Here is a tiny trained network, its code and every weight. The questions are about switching its units off for an input and a target symbol, where a switched-off unit gives its printed mean instead of its output.

import numpy as np


def w(rows, s, z=0):
    codes = np.array(rows[::2]) - 128.0
    scale = np.full(codes.shape[1], s)
    scale[-1] = z or s
    return codes * scale


def norm(h):
    return h / np.sqrt((h * h).mean(-1, keepdims=True) + 1e-5)


def f(y):
    return np.maximum(y, 0)


def softmax(a):
    e = np.exp(a - a.max(-1, keepdims=True))
    return e / e.sum(-1, keepdims=True)


def log_softmax(a):
    a = a - a.max(-1, keepdims=True)
    return a - np.log(np.exp(a).sum(-1, keepdims=True))


def net(x, mask):
    ids = ['ΓΔΛΨΩαβζηστ'.index(c) for c in x.split()]
    T = len(ids)
    res = E[ids] + P[:T]
    u = 0
    for l in range(2):
        q, k, v = (norm(res) @ M[l].T for M in (Q, K, V))
        z = softmax(np.where(np.tri(T) > 0, q @ k.T / 3**0.5, -1e9)) @ v
        res = res + np.where(mask[u], z, O[l][:, -1]) @ O[l][:, :-1]
        u += 1
        y = f(norm(res) @ A[l][:, :-1].T + A[l][:, -1])
        res = res + np.where(mask[u : u + 12], y, B[l][:, -1]) @ B[l][:, :-1]
        u += 12
    return log_softmax(norm(res)[-1] @ U[:, :-1].T + U[:, -1])


Q, K, V, O, A, B = {}, {}, {}, {}, {}, {}
E = w([
[98,111,179,151,116,170,182,144,168,75,90],'Γ',
[160,169,108,33,216,131,128,113,146,134,201],'Δ',
[140,117,128,71,110,171,156,181,206,122,92],'Λ',
[123,126,128,52,102,154,114,67,152,125,93],'Ψ',
[102,165,142,152,165,138,105,176,85,105,184],'Ω',
[29,66,146,89,180,107,133,125,150,89,112],'α',
[139,150,153,182,157,207,131,142,176,190,76],'β',
[58,139,92,128,141,217,102,121,78,166,156],'ζ',
[127,170,90,138,86,135,121,171,116,122,10],'η',
[83,220,179,156,150,104,113,116,148,121,132],'σ',
[145,122,139,165,253,106,125,149,118,93,78],'τ',
],0.026)
P = w([
[198,68,116,228,204,86,187,185,73,181,160],'0',
[210,156,144,154,152,207,10,137,154,57,165],'1',
[145,164,97,146,131,154,53,110,150,39,164],'2',
[111,165,90,137,140,138,60,102,154,83,134],'3',
[93,161,81,125,142,159,97,109,152,96,130],'4',
[71,170,80,126,152,121,103,129,147,136,114],'5',
[60,155,96,105,157,156,132,126,135,152,114],'6',
[52,190,108,89,139,130,151,131,124,153,115],'7',
[39,182,134,88,134,121,163,137,110,172,101],'8',
[45,179,141,74,120,119,184,154,98,187,112],'9',
[61,209,192,8,139,141,188,153,60,170,99],'10',
],0.013)
Q[0] = w([
[159,115,2,215,103,100,103,93,207,94,186],'0.h1',
[91,72,129,173,119,131,97,83,152,121,146],'0.h1',
[185,78,155,127,70,86,152,146,97,146,147],'0.h1',
],0.0089)
K[0] = w([
[124,136,140,146,137,201,3,104,189,32,121],'0.h1',
[155,181,71,118,130,122,94,140,182,83,122],'0.h1',
[200,89,125,217,83,107,3,113,159,95,213],'0.h1',
],0.0065)
V[0] = w([
[122,150,97,12,152,100,47,96,26,220,162],'0.h1',
[25,187,90,93,87,161,90,191,178,174,81],'0.h1',
[2,24,244,180,133,185,136,6,95,151,159],'0.h1',
],0.0077)
O[0] = w([
[156,135,33,183,147,96,161,148,168,81,122,77],'0.h1',
[190,98,140,95,157,170,32,174,163,64,151,255],'0.h1',
[149,85,142,143,185,139,118,10,113,136,95,162],'0.h1',
],0.014,0.0039)
A[0] = w([
[139,160,109,148,191,86,86,119,80,132,171,43],'0.n1',
[164,92,130,141,154,155,98,134,171,166,161,203],'0.n2',
[108,107,93,83,155,110,74,140,126,180,89,123],'0.n3',
[133,140,111,190,71,145,131,94,120,116,91,122],'0.n4',
[127,137,94,158,121,166,123,135,121,186,162,187],'0.n5',
[251,78,146,165,67,123,140,102,144,181,112,42],'0.n6',
[166,118,147,113,92,147,155,95,189,64,70,106],'0.n7',
[65,170,104,118,177,189,177,129,175,154,121,180],'0.n8',
[116,91,151,92,143,100,51,146,158,87,146,252],'0.n9',
[159,178,109,134,102,174,115,130,107,179,102,43],'0.n10',
[124,80,121,177,129,172,161,155,177,49,138,59],'0.n11',
[122,145,91,162,176,135,97,142,160,107,108,135],'0.n12',
],0.013,0.0034)
B[0] = w([
[125,162,141,136,125,215,129,94,120,131,129,193],'0.n1',
[209,151,175,118,141,106,152,87,125,92,109,187],'0.n2',
[89,109,178,140,88,162,160,126,92,102,131,192],'0.n3',
[86,78,135,144,96,92,60,89,142,175,119,143],'0.n4',
[160,88,156,126,91,113,83,139,102,74,173,169],'0.n5',
[242,20,153,88,110,81,143,64,109,155,158,132],'0.n6',
[126,170,99,172,150,149,114,136,106,129,35,183],'0.n7',
[92,150,157,95,92,39,41,123,130,74,116,252],'0.n8',
[185,152,150,111,87,190,246,134,130,95,112,254],'0.n9',
[97,46,142,117,126,74,149,97,144,109,128,159],'0.n10',
[177,102,135,98,113,126,83,172,66,138,62,168],'0.n11',
[180,190,130,125,108,99,105,109,104,56,99,229],'0.n12',
],0.011)
Q[1] = w([
[98,224,197,3,131,130,92,161,68,64,33],'1.h1',
[114,175,107,11,58,113,32,123,78,66,173],'1.h1',
[213,125,43,46,180,81,218,64,72,121,150],'1.h1',
],0.0051)
K[1] = w([
[134,87,142,193,175,2,242,209,81,165,156],'1.h1',
[153,95,134,217,192,112,231,170,108,139,54],'1.h1',
[144,101,92,181,60,175,91,89,116,124,173],'1.h1',
],0.007)
V[1] = w([
[163,171,131,18,163,176,137,127,192,15,116],'1.h1',
[223,37,191,126,93,116,87,65,170,128,2],'1.h1',
[134,213,180,76,58,177,99,74,90,180,227],'1.h1',
],0.0095)
O[1] = w([
[107,236,117,77,63,155,83,64,79,133,100,3],'1.h1',
[169,164,146,111,97,40,201,132,68,133,84,154],'1.h1',
[80,123,66,8,239,114,95,171,133,135,121,69],'1.h1',
],0.014,0.0056)
A[1] = w([
[164,43,106,183,141,128,171,124,247,79,144,27],'1.n1',
[164,143,167,180,62,57,196,129,101,113,120,107],'1.n2',
[142,183,135,105,54,142,155,90,112,121,108,166],'1.n3',
[224,183,63,156,138,137,76,173,142,125,158,208],'1.n4',
[187,161,89,76,139,82,155,55,197,139,247,121],'1.n5',
[94,117,65,142,119,218,83,111,226,145,145,1],'1.n6',
[112,64,116,216,198,105,104,69,94,209,161,140],'1.n7',
[62,118,128,65,145,129,109,128,177,63,102,102],'1.n8',
[118,84,93,85,197,144,132,117,204,145,82,12],'1.n9',
[99,141,47,42,153,168,86,114,166,126,98,22],'1.n10',
[116,141,192,54,131,154,126,133,118,122,85,131],'1.n11',
[168,131,172,111,151,110,137,67,96,95,240,74],'1.n12',
],0.012,0.0058)
B[1] = w([
[131,186,136,107,114,39,102,58,203,125,102,214],'1.n1',
[70,136,98,106,123,186,92,203,165,90,83,253],'1.n2',
[75,125,105,139,150,146,94,119,229,182,151,247],'1.n3',
[166,101,73,121,109,104,116,155,116,113,143,197],'1.n4',
[107,29,123,139,232,129,65,146,178,174,51,138],'1.n5',
[112,74,113,13,59,105,166,85,60,65,122,165],'1.n6',
[162,246,121,77,88,173,79,88,74,100,153,157],'1.n7',
[125,158,147,203,144,61,180,117,88,79,144,191],'1.n8',
[152,202,79,111,128,159,138,113,176,161,65,146],'1.n9',
[113,187,199,176,118,74,92,115,80,158,48,158],'1.n10',
[127,138,92,222,117,151,157,119,178,61,170,234],'1.n11',
[78,92,103,141,102,182,147,118,173,110,123,172],'1.n12',
],0.012,0.011)
U = w([
[120,103,136,113,135,78,231,105,99,96,161,135],'Γ',
[109,69,71,138,125,109,82,134,80,82,160,183],'Δ',
[24,195,130,153,124,37,107,149,174,157,188,83],'Λ',
[89,87,32,188,103,32,108,227,112,148,112,185],'Ψ',
[100,97,65,76,212,109,88,160,185,136,133,117],'Ω',
[54,73,219,156,164,243,123,142,119,179,69,70],'α',
[197,127,146,28,98,124,164,254,140,112,153,3],'β',
[193,150,37,149,102,144,162,25,137,166,90,237],'ζ',
[145,132,80,188,126,185,149,229,134,132,231,175],'η',
[200,152,79,234,226,128,89,159,86,112,98,91],'σ',
[223,109,161,184,113,40,107,130,162,139,161,195],'τ',
],0.0071,0.0023)

Each question gives the input, a string of symbols that net reads in full, and the target symbol t.
The units are the heads (3 rows each of Q, K, V and O) and the neurons (one row each of A and B). Each row of codes is followed by its name. A weight is (code - 128) times the scale printed after its matrix; where a second scale follows, it is the last column's (O, A, B and U).
mask holds one flag per unit, layer by layer, with each layer's heads first. A switched-off unit (its flag False) gives its mean, the last column of its rows in O or B, instead of its output. The means were averaged over made-up inputs and are rounded, as every weight is.
A unit's drop is (log p(t) with every unit on - log p(t) with that unit switched off) / (log p(t) with every unit on - log p(t) with every unit switched off).
The circuit of an input: a set's keep is (log p(t) with only the set's units on - log p(t) with every unit switched off) / (log p(t) with every unit on - log p(t) with every unit switched off). Starting from the 12 units with the biggest drops (on a tie, the unit counted first), units are removed one at a time, each time the one whose removal leaves the highest keep (on an exact tie, the one counted first), for as long as the keep stays at least 0.8.
circuit, biggest first: the units of the circuit, biggest drop first
k most important neurons: the k neurons with the biggest drops, biggest first
top k neurons in layer l: the k neurons of layer l with the biggest drops, biggest first
input β Ω β, target β: circuit, biggest first => 1.h1; 0.h1
input ζ τ σ Γ Γ, target α: top 2 neurons in layer 1 => 1.n1; 1.n3
input Ω ζ Γ σ, target Ω: circuit, biggest first => 1.h1; 0.h1; 0.n1
input β Λ ζ, target β: circuit, biggest first => 1.h1; 0.h1
input τ ζ α, target τ: circuit, biggest first => 0.h1; 1.h1; 1.n1; 0.n9
input α σ Ψ η η τ Γ σ, target α: circuit, biggest first => 0.h1; 1.n1
input Γ σ τ, target Γ: most important neuron => 1.n2
input η Γ σ, target η: top 2 neurons in layer 0 => 0.n8; 0.n9
input Ω β α ζ ζ Ω β Ω ζ σ α, target Ω: circuit, biggest first => 0.h1; 1.h1
input Λ β β Δ, target Λ: circuit, biggest first => 1.h1; 0.h1; 1.n10
input τ Γ Γ η, target α: circuit, biggest first => 0.h1; 0.n8
input τ Γ τ β Λ ζ Ω Ψ τ, target τ: top 3 neurons in layer 0 => 0.n9; 0.n2; 0.n7
input ζ Λ Δ α ζ, target ζ: circuit, biggest first => 1.h1; 0.h1
input Λ ζ ζ Ψ ζ Γ τ τ, target Λ: circuit, biggest first => 1.h1; 0.h1; 1.n3
input Δ Δ Λ σ Ω τ, target Δ: 3 most important neurons => 1.n6; 0.n9; 0.n2
input Ψ Γ Λ ζ η β τ τ η, target Ψ: most important neuron => 0.n1
input Γ η Λ Γ η τ β η, target Γ: top 2 neurons in layer 0 => 0.n1; 0.n10
input ζ Ψ σ τ β β σ Λ, target ζ: top 2 neurons in layer 1 => 1.n3; 1.n11
input Γ Ψ Δ σ σ, target Γ: top 2 neurons in layer 1 => 1.n3; 1.n2
input τ σ β, target τ: 2 most important neurons => 1.n1; 0.n9
input Γ β Γ τ τ τ β α σ Λ ζ, target Γ: top 2 neurons in layer 1 => 1.n2; 1.n8
input Ω α Γ Γ Δ Δ Δ, target Ω: circuit, biggest first => 1.n5
input τ Λ Λ α Ψ Ω τ η Ψ σ τ, target τ: top 2 neurons in layer 0 => 0.n9; 0.n2
input Ω η σ Δ τ τ Γ Δ Γ, target Ω: top 2 neurons in layer 1 => 1.n9; 1.n6
input ζ Ω Γ τ, target ζ: top 2 neurons in layer 0 => 0.n1; 0.n8
input η ζ τ Λ Γ, target η: 2 most important neurons => 1.n11; 1.n1
input Ω σ Γ η, target Ω: top 2 neurons in layer 1 => 1.n9; 1.n1
